Below is a small trained network, with its code and all its weights. Each question gives an input and a target symbol and asks what happens when units are switched off, that is, made to give their printed mean instead of their output.

import numpy as np


def w(rows, s, z=0):
    codes = np.array(rows[::2]) - 128.0
    scale = np.full(codes.shape[1], s)
    scale[-1] = z or s
    return codes * scale


def f(y):
    return np.maximum(y, 0)


def softmax(a):
    e = np.exp(a - a.max(-1, keepdims=True))
    return e / e.sum(-1, keepdims=True)


def log_softmax(a):
    a = a - a.max(-1, keepdims=True)
    return a - np.log(np.exp(a).sum(-1, keepdims=True))


def net(x, mask):
    ids = ['Δαβγζηθπτ'.index(c) for c in x.split()]
    T = len(ids)
    res = E[ids] + P[:T]
    u = 0
    for l in range(2):
        r = res
        for j in range(3):
            rows = slice(2 * j, 2 * j + 2)
            q, k, v = (r @ M[l][rows].T for M in (Q, K, V))
            z = softmax(np.where(np.tri(T) > 0, q @ k.T / 2**0.5, -1e9)) @ v
            o = O[l][rows]
            res = res + np.where(mask[u + j], z, o[:, -1]) @ o[:, :-1]
        u += 3
        y = f(res @ A[l][:, :-1].T + A[l][:, -1])
        res = res + np.where(mask[u : u + 12], y, B[l][:, -1]) @ B[l][:, :-1]
        u += 12
    return log_softmax(res[-1] @ U[:, :-1].T + U[:, -1])


Q, K, V, O, A, B = {}, {}, {}, {}, {}, {}
E = w([
[114,94,166],'Δ',
[148,152,94],'α',
[6,93,188],'β',
[25,108,180],'γ',
[126,44,118],'ζ',
[141,152,106],'η',
[205,160,223],'θ',
[96,147,90],'π',
[97,74,98],'τ',
],0.019)
P = w([
[129,236,50],'0',
[7,254,64],'1',
[63,193,66],'2',
[144,127,116],'3',
[155,118,109],'4',
[123,100,145],'5',
[127,73,157],'6',
[164,55,206],'7',
],0.0062)
Q[0] = w([
[118,252,75],'0.h1',
[239,157,144],'0.h1',
[156,126,110],'0.h2',
[157,121,184],'0.h2',
[160,159,102],'0.h3',
[118,149,136],'0.h3',
],0.014)
K[0] = w([
[131,234,61],'0.h1',
[255,194,183],'0.h1',
[90,105,25],'0.h2',
[45,123,131],'0.h2',
[36,123,182],'0.h3',
[202,110,145],'0.h3',
],0.0089)
V[0] = w([
[182,128,180],'0.h1',
[143,224,26],'0.h1',
[73,254,211],'0.h2',
[173,118,198],'0.h2',
[135,136,133],'0.h3',
[36,188,107],'0.h3',
],0.009)
O[0] = w([
[151,163,183,83],'0.h1',
[28,66,185,2],'0.h1',
[254,177,8,226],'0.h2',
[153,208,85,74],'0.h2',
[141,119,127,123],'0.h3',
[109,224,55,218],'0.h3',
],0.0075,0.0037)
A[0] = w([
[45,134,148,141],'0.n1',
[149,165,43,99],'0.n2',
[140,72,169,254],'0.n3',
[255,99,80,136],'0.n4',
[73,150,93,121],'0.n5',
[135,126,65,125],'0.n6',
[191,89,160,82],'0.n7',
[100,53,169,145],'0.n8',
[120,219,106,85],'0.n9',
[127,20,67,137],'0.n10',
[149,89,145,129],'0.n11',
[147,101,195,151],'0.n12',
],0.01,0.0093)
B[0] = w([
[176,117,38,180],'0.n1',
[169,82,152,197],'0.n2',
[69,253,62,253],'0.n3',
[13,162,138,252],'0.n4',
[103,56,116,181],'0.n5',
[199,156,105,182],'0.n6',
[57,125,106,157],'0.n7',
[50,164,170,172],'0.n8',
[223,49,168,168],'0.n9',
[216,128,192,204],'0.n10',
[88,165,121,149],'0.n11',
[71,224,31,166],'0.n12',
],0.0058,0.0077)
Q[1] = w([
[250,75,134],'1.h1',
[128,90,130],'1.h1',
[123,82,185],'1.h2',
[127,86,124],'1.h2',
[147,162,101],'1.h3',
[132,112,113],'1.h3',
],0.02)
K[1] = w([
[107,49,48],'1.h1',
[30,46,10],'1.h1',
[27,74,1],'1.h2',
[121,134,113],'1.h2',
[193,55,96],'1.h3',
[127,25,218],'1.h3',
],0.0072)
V[1] = w([
[130,168,61],'1.h1',
[78,61,127],'1.h1',
[130,31,81],'1.h2',
[112,98,52],'1.h2',
[199,184,127],'1.h3',
[94,4,170],'1.h3',
],0.011)
O[1] = w([
[118,68,130,229],'1.h1',
[86,193,253,46],'1.h1',
[102,211,10,1],'1.h2',
[92,216,57,118],'1.h2',
[70,108,136,129],'1.h3',
[137,248,161,29],'1.h3',
],0.0056,0.0096)
A[1] = w([
[28,39,157,249],'1.n1',
[50,83,132,159],'1.n2',
[140,251,102,1],'1.n3',
[158,239,17,137],'1.n4',
[135,67,138,54],'1.n5',
[135,73,120,142],'1.n6',
[192,97,129,68],'1.n7',
[43,149,137,134],'1.n8',
[137,118,96,61],'1.n9',
[190,163,146,111],'1.n10',
[166,163,172,149],'1.n11',
[99,41,85,167],'1.n12',
],0.011,0.0074)
B[1] = w([
[134,172,86,250],'1.n1',
[151,136,141,184],'1.n2',
[135,107,247,138],'1.n3',
[119,82,142,212],'1.n4',
[77,111,135,171],'1.n5',
[156,140,166,191],'1.n6',
[84,152,146,165],'1.n7',
[113,124,155,163],'1.n8',
[159,104,132,136],'1.n9',
[109,133,150,133],'1.n10',
[132,104,150,135],'1.n11',
[147,154,167,243],'1.n12',
],0.013,0.014)
U = w([
[254,229,26,254],'Δ',
[65,91,58,137],'α',
[131,30,40,73],'β',
[137,37,31,96],'γ',
[66,206,72,141],'ζ',
[82,90,39,152],'η',
[178,103,184,97],'θ',
[37,17,101,59],'π',
[17,87,123,87],'τ',
],0.0073,0.0037)

Each question gives the input, a string of symbols that net reads in full, and the target symbol t.
The units are the heads (2 rows each of Q, K, V and O) and the neurons (one row each of A and B). Each row of codes is followed by its name. A weight is (code - 128) times the scale printed after its matrix; where a second scale follows, it is the last column's (O, A, B and U).
mask holds one flag per unit, layer by layer, with each layer's heads first. A switched-off unit (its flag False) gives its mean, the last column of its rows in O or B, instead of its output. The means were averaged over made-up inputs and are rounded, as every weight is.
A unit's drop is (log p(t) with every unit on - log p(t) with that unit switched off) / (log p(t) with every unit on - log p(t) with every unit switched off).
The circuit of an input: a set's keep is (log p(t) with only the set's units on - log p(t) with every unit switched off) / (log p(t) with every unit on - log p(t) with every unit switched off). Starting from the 12 units with the biggest drops (on a tie, the unit counted first), units are removed one at a time, each time the one whose removal leaves the highest keep (on an exact tie, the one counted first), for as long as the keep stays at least 0.8.
circuit, biggest first: the units of the circuit, biggest drop first
unit that matters most: the unit with the biggest drop
top k neurons: the k neurons with the biggest drops, biggest first
top k neurons in layer l: the k neurons of layer l with the biggest drops, biggest first
which heads matter: for each layer, one digit per head in row order, 1 if its drop is at least 0.15 and else 0, layers parted by /
drop when u is switched off: that unit's drop, to one decimal
input α ζ α ζ γ ζ ζ Δ, target ζ: unit that matters most : 0.h2
input Δ η ζ η θ α, target θ: which heads matter : 100 / 010
input ζ ζ γ, target ζ: which heads matter : 011 / 100
input Δ Δ η Δ Δ Δ π, target Δ: top 2 neurons : [1.n4 1.n5]
input Δ θ ζ Δ ζ θ β β, target θ: circuit, biggest first : [1.h2 0.h1]
input ζ γ Δ γ θ γ Δ ζ, target Δ: top 2 neurons : [1.n1 0.n4]
input π τ ζ π, target τ: which heads matter : 110 / 111
input η θ Δ, target θ: top 2 neurons : [1.n12 1.n6]
input Δ ζ Δ θ α γ, target θ: circuit, biggest first : [0.h1 1.h2]
input ζ θ π η α, target θ: which heads matter : 000 / 010
input γ θ η π, target θ: circuit, biggest first : [1.h2 1.n12 0.h1]
input ζ Δ τ, target ζ: which heads matter : 110 / 110
input ζ ζ τ η, target ζ: top 2 neurons : [0.n3 0.n8]
input Δ π θ β, target θ: unit that matters most : 0.h1
input γ γ Δ π, target γ: which heads matter : 001 / 010
input θ θ τ ζ, target θ: top 4 neurons in layer 1 : [1.n12 1.n6 1.n5 1.n2]
input Δ θ τ ζ γ, target θ: top 3 neurons : [1.n12 1.n6 0.n4]
input Δ θ Δ τ, target θ: top 2 neurons in layer 1 : [1.n12 1.n6]
input Δ Δ α ζ, target Δ: top 2 neurons : [1.n5 1.n4]
input θ β Δ, target θ: top neuron : [1.n6]
input θ γ η ζ η τ τ γ, target Δ: top 3 neurons in layer 1 : [1.n1 1.n4 1.n12]
input ζ ζ β, target ζ: top 3 neurons : [0.n3 0.n8 1.n1]
input π θ Δ θ θ τ, target θ: top 2 neurons in layer 1 : [1.n6 1.n12]
input Δ Δ ζ ζ ζ τ γ, target ζ: top 2 neurons in layer 0 : [0.n8 0.n10]
input γ β α, target γ: drop when 0.h3 is switched off : 0.2
input Δ θ τ Δ π, target θ: drop when 1.n12 is switched off : 0.2
input Δ τ θ Δ γ τ Δ, target Δ: drop when 1.n1 is switched off : 0.5
